Below is a small trained network, with its code and all its weights. Each question gives an input and a target symbol and asks what happens when units are switched off, that is, made to give their printed mean instead of their output.

import numpy as np


def w(rows, s, z=0):
    codes = np.array(rows[::2]) - 128.0
    scale = np.full(codes.shape[1], s)
    scale[-1] = z or s
    return codes * scale


def norm(h):
    return h / np.sqrt((h * h).mean(-1, keepdims=True) + 1e-5)


def f(y):
    return y / 2 * (1 + np.tanh(0.7978845608 * (y + 0.044715 * y**3)))


def softmax(a):
    e = np.exp(a - a.max(-1, keepdims=True))
    return e / e.sum(-1, keepdims=True)


def log_softmax(a):
    a = a - a.max(-1, keepdims=True)
    return a - np.log(np.exp(a).sum(-1, keepdims=True))


def net(x, mask):
    ids = ['ΓΛΞΠαβεζηστφψ'.index(c) for c in x.split()]
    T = len(ids)
    res = E[ids] + P[:T]
    r = norm(res)
    for j in range(2):
        rows = slice(4 * j, 4 * j + 4)
        q, k, v = (r @ M[0][rows].T for M in (Q, K, V))
        z = softmax(np.where(np.tri(T) > 0, q @ k.T / 4**0.5, -1e9)) @ v
        o = O[0][rows]
        res = res + np.where(mask[j], z, o[:, -1]) @ o[:, :-1]
    y = f(norm(res) @ A[0][:, :-1].T + A[0][:, -1])
    res = res + np.where(mask[2:6], y, B[0][:, -1]) @ B[0][:, :-1]
    return log_softmax(norm(res)[-1] @ U[:, :-1].T + U[:, -1])


Q, K, V, O, A, B = {}, {}, {}, {}, {}, {}
E = w([
[102,62,115,70,162,126,121,133,155,175],'Γ',
[77,108,172,86,135,40,107,134,195,92],'Λ',
[165,171,110,150,237,103,133,104,95,56],'Ξ',
[208,144,220,94,163,186,64,179,205,195],'Π',
[109,127,165,105,123,89,106,69,111,203],'α',
[70,171,102,198,184,108,120,154,80,132],'β',
[87,118,65,201,129,111,82,153,116,151],'ε',
[110,60,128,193,144,118,103,136,67,90],'ζ',
[127,106,79,163,159,150,60,64,140,68],'η',
[110,133,42,162,175,80,109,157,77,145],'σ',
[46,86,148,62,147,165,163,118,142,136],'τ',
[111,197,2,199,111,183,158,77,125,164],'φ',
[125,105,96,145,202,137,111,58,118,16],'ψ',
],0.025)
P = w([
[38,73,61,210,116,141,36,119,35,70],'0',
[20,33,88,221,196,106,50,82,87,124],'1',
[27,5,131,196,221,85,77,82,145,168],'2',
[92,23,157,188,206,41,122,49,216,199],'3',
[86,1,193,146,185,69,157,70,234,231],'4',
[115,25,231,130,214,44,168,96,253,245],'5',
],0.0082)
Q[0] = w([
[99,66,211,167,221,59,71,131,185,100],'h0',
[143,144,109,122,136,87,146,134,162,158],'h0',
[132,176,115,125,51,171,186,91,129,146],'h0',
[181,209,89,87,12,163,156,143,120,68],'h0',
[138,89,137,145,210,96,101,84,145,156],'h1',
[122,77,147,72,99,155,126,182,123,109],'h1',
[130,128,164,125,135,101,80,134,86,135],'h1',
[82,96,141,220,255,105,134,147,184,172],'h1',
],0.076)
K[0] = w([
[133,129,254,25,121,152,90,142,160,132],'h0',
[152,193,104,145,97,113,162,152,159,154],'h0',
[108,155,58,176,88,165,130,123,124,81],'h0',
[108,122,90,159,138,113,123,106,52,42],'h0',
[133,85,182,95,138,99,145,79,155,159],'h1',
[70,82,87,152,136,113,141,111,81,88],'h1',
[110,123,109,122,134,64,178,95,114,126],'h1',
[75,107,192,38,123,92,168,131,157,185],'h1',
],0.063)
V[0] = w([
[128,123,22,37,99,81,92,114,166,153],'h0',
[30,182,139,152,75,5,201,131,105,114],'h0',
[104,184,187,127,134,205,71,146,113,253],'h0',
[146,136,94,136,203,74,99,241,160,109],'h0',
[123,115,109,70,187,145,243,123,14,179],'h1',
[39,230,187,55,116,109,150,67,150,86],'h1',
[114,40,185,78,75,77,72,177,118,119],'h1',
[41,109,111,109,118,208,174,203,199,103],'h1',
],0.049)
O[0] = w([
[138,101,79,90,151,111,137,129,203,194,177],'h0',
[129,136,161,31,120,78,133,124,16,187,109],'h0',
[127,143,107,248,138,154,108,100,91,174,243],'h0',
[78,141,183,136,181,115,136,194,176,142,119],'h0',
[158,71,110,155,142,166,255,158,159,130,135],'h1',
[59,144,173,76,210,107,182,91,113,145,127],'h1',
[137,76,111,153,196,64,67,174,102,94,252],'h1',
[60,90,106,52,140,193,107,189,147,149,85],'h1',
],0.036)
A[0] = w([
[148,104,50,85,86,100,1,146,146,121,65],'n0',
[204,97,117,28,70,139,146,187,168,155,81],'n1',
[125,43,79,91,117,130,94,113,238,49,123],'n2',
[53,74,82,66,177,173,213,97,72,84,2],'n3',
],0.05,0.0087)
B[0] = w([
[72,63,212,128,121,136,220,103,194,173,252],'n0',
[146,198,35,171,181,71,75,182,148,103,202],'n1',
[194,121,128,100,197,220,124,129,1,154,249],'n2',
[61,149,119,184,6,83,100,57,123,29,185],'n3',
],0.032,0.031)
U = w([
[62,137,167,63,212,53,107,137,132,142,135],'Γ',
[148,175,175,136,156,110,249,127,212,68,133],'Λ',
[200,200,108,46,162,173,115,134,79,57,41],'Ξ',
[103,185,186,121,93,186,182,193,27,189,52],'Π',
[172,74,204,178,86,106,94,200,109,46,4],'α',
[154,192,54,149,105,55,120,243,163,127,65],'β',
[49,98,157,184,60,113,146,149,211,230,124],'ε',
[95,50,70,110,197,199,240,175,130,204,164],'ζ',
[117,219,60,126,76,182,141,90,202,205,216],'η',
[46,96,75,126,83,155,161,109,110,54,209],'σ',
[194,131,103,174,133,70,132,57,86,165,180],'τ',
[136,154,121,134,86,157,2,154,121,144,43],'φ',
[142,109,180,117,134,223,97,22,180,99,128],'ψ',
],0.0095,0.0034)

Each question gives the input, a string of symbols that net reads in full, and the target symbol t.
The units are the heads (4 rows each of Q, K, V and O) and the neurons (one row each of A and B). Each row of codes is followed by its name. A weight is (code - 128) times the scale printed after its matrix; where a second scale follows, it is the last column's (O, A, B and U).
mask holds one flag per unit, heads first, then neurons. A switched-off unit (its flag False) gives its mean, the last column of its rows in O or B, instead of its output. The means were averaged over made-up inputs and are rounded, as every weight is.
A unit's drop is (log p(t) with every unit on - log p(t) with that unit switched off) / (log p(t) with every unit on - log p(t) with every unit switched off).
The circuit of an input: a set's keep is (log p(t) with only the set's units on - log p(t) with every unit switched off) / (log p(t) with every unit on - log p(t) with every unit switched off). Starting from all 6 units, units are removed one at a time, each time the one whose removal leaves the highest keep (on an exact tie, the one counted first), for as long as the keep stays at least 0.8.
units of the circuit, in order: the units of the circuit, biggest drop first
unit that matters most: the unit with the biggest drop
k most important neurons: the k neurons with the biggest drops, biggest first
which heads matter: for each layer, one digit per head in row order, 1 if its drop is at least 0.15 and else 0, layers parted by /
drop when u is switched off: that unit's drop, to one decimal
input τ τ ζ, target σ: units of the circuit, in order => [n3, h1]
input Γ ε Ξ τ φ ψ, target σ: which heads matter => 01
input Π ε ε τ Ξ ε, target ζ: which heads matter => 11
input σ Ξ Λ η, target Γ: which heads matter => 00
input β Γ β η β Ξ, target ζ: which heads matter => 00
input Γ β τ β Ξ, target σ: which heads matter => 01
input Γ η ζ σ ζ, target ζ: which heads matter => 00
input α ψ η Γ φ η, target ζ: which heads matter => 00
input α τ β, target σ: unit that matters most => n3
input Γ β φ σ, target ζ: 2 most important neurons => [n2, n0]
input ψ ε η β, target Π: which heads matter => 11
input η ζ σ Π φ, target ε: 2 most important neurons => [n0, n2]
input α Λ φ, target Γ: drop when h0 is switched off => 0.0
input φ ε Γ φ σ, target ζ: drop when n2 is switched off => 0.1
input φ Λ α Γ Λ σ, target Γ: unit that matters most => h1
input Π τ φ η ζ φ, target ε: drop when n0 is switched off => 1.4
input φ α Λ ε, target Γ: drop when h1 is switched off => 0.1
